Below are the code and all the weights of a small trained network. Each question names an input and a class and asks about switching units off, where a switched-off unit gives its printed mean instead of its output.

import numpy as np


def w(rows, s, z=0):
    codes = np.array(rows[::2]) - 128.0
    scale = np.full(codes.shape[1], s)
    scale[-1] = z or s
    return codes * scale


def f(y):
    return y / 2 * (1 + np.tanh(0.7978845608 * (y + 0.044715 * y**3)))


def log_softmax(a):
    a = a - a.max(-1, keepdims=True)
    return a - np.log(np.exp(a).sum(-1, keepdims=True))


def net(x, mask):
    res = np.array(x, float).reshape(1, 4) / 4 @ E
    y = f(res @ A[0][:, :-1].T + A[0][:, -1])
    res = res + np.where(mask, y, B[0][:, -1]) @ B[0][:, :-1]
    return log_softmax(res[-1] @ U[:, :-1].T + U[:, -1])


A, B = {}, {}
E = w([
[253,28,39,131],'x0',
[200,223,156,39],'x1',
[100,251,9,166],'x2',
[209,193,205,254],'x3',
],0.0091)
A[0] = w([
[132,84,203,76,63],'neuron 0',
[182,183,167,79,72],'neuron 1',
[155,79,181,120,59],'neuron 2',
[175,75,49,103,57],'neuron 3',
[189,118,106,158,83],'neuron 4',
[166,166,114,6,63],'neuron 5',
[106,180,37,108,63],'neuron 6',
[221,102,80,97,127],'neuron 7',
[72,101,66,38,3],'neuron 8',
[123,114,117,142,100],'neuron 9',
[140,189,79,201,88],'neuron 10',
[145,116,111,129,3],'neuron 11',
[46,59,84,168,20],'neuron 12',
[55,174,177,91,75],'neuron 13',
[163,165,127,54,94],'neuron 14',
],0.014,0.0041)
B[0] = w([
[153,111,73,67,199],'neuron 0',
[129,86,124,191,203],'neuron 1',
[170,130,97,86,186],'neuron 2',
[79,191,124,115,238],'neuron 3',
[102,180,156,129,196],'neuron 4',
[133,84,105,214,215],'neuron 5',
[158,73,94,53,219],'neuron 6',
[59,176,129,122,249],'neuron 7',
[210,172,251,144,218],'neuron 8',
[131,139,100,142,135],'neuron 9',
[168,89,138,82,234],'neuron 10',
[114,134,130,132,131],'neuron 11',
[120,76,99,196,211],'neuron 12',
[52,183,121,107,207],'neuron 13',
[106,86,108,145,189],'neuron 14',
],0.014,0.012)
U = w([
[21,202,108,108,129],'0',
[173,80,63,30,76],'1',
[119,76,83,254,78],'2',
[211,178,212,163,254],'3',
],0.018,0.0068)

Each question gives the input, the list of numbers given to net, and the class t.
The units are the neurons (one row each of A and B). Each row of codes is followed by its name. A weight is (code - 128) times the scale printed after its matrix; where a second scale follows, it is the last column's (A, B and U).
mask holds one flag per neuron, in row order. A switched-off neuron (its flag False) gives its mean, the last column of its row in B, instead of its output. The means were averaged over made-up inputs and are rounded, as every weight is.
A unit's drop is (log p(t) with every unit on - log p(t) with that unit switched off) / (log p(t) with every unit on - log p(t) with every unit switched off).
The circuit of an input: a set's keep is (log p(t) with only the set's units on - log p(t) with every unit switched off) / (log p(t) with every unit on - log p(t) with every unit switched off). Starting from the 12 units with the biggest drops (on a tie, the unit counted first), units are removed one at a time, each time the one whose removal leaves the highest keep (on an exact tie, the one counted first), for as long as the keep stays at least 0.8.
units of the circuit, in order: the units of the circuit, biggest drop first
unit that matters most: the unit with the biggest drop
k most important neurons: the k neurons with the biggest drops, biggest first
drop of u: that unit's drop, to one decimal
input [-2,-5,2,-5], class 2: unit that matters most -> neuron 12
input [2,1,-3,-4], class 3: 3 most important neurons -> (neuron 8; neuron 6; neuron 13)
input [1,6,5,-6], class 2: 2 most important neurons -> (neuron 5; neuron 14)
input [6,-4,-7,6], class 1: 4 most important neurons -> (neuron 2; neuron 8; neuron 0; neuron 13)
input [1,8,-4,8], class 2: units of the circuit, in order -> (neuron 1; neuron 8)
input [-6,-5,-7,-5], class 1: 2 most important neurons -> (neuron 0; neuron 7)
input [-3,-6,-5,-5], class 2: 3 most important neurons -> (neuron 12; neuron 6; neuron 10)
input [-5,0,7,7], class 1: units of the circuit, in order -> (neuron 10; neuron 8)
input [4,0,-2,4], class 0: 2 most important neurons -> (neuron 8; neuron 7)
input [-5,-6,-7,-3], class 1: 2 most important neurons -> (neuron 0; neuron 5)
input [8,7,-2,8], class 0: 2 most important neurons -> (neuron 7; neuron 8)
input [-2,-2,2,4], class 3: 3 most important neurons -> (neuron 6; neuron 7; neuron 12)
input [5,5,-1,-6], class 3: 3 most important neurons -> (neuron 8; neuron 13; neuron 5)
input [3,-5,5,4], class 1: units of the circuit, in order -> (neuron 10)
input [6,-4,4,-7], class 3: 2 most important neurons -> (neuron 8; neuron 13)
input [1,-3,-6,5], class 1: 3 most important neurons -> (neuron 8; neuron 0; neuron 2)
input [1,0,-2,-6], class 3: drop of neuron 8 -> 0.6
input [-1,7,4,-3], class 2: drop of neuron 5 -> 0.5
input [0,-3,8,7], class 1: drop of neuron 8 -> 0.1
input [-1,-4,6,8], class 3: unit that matters most -> neuron 0
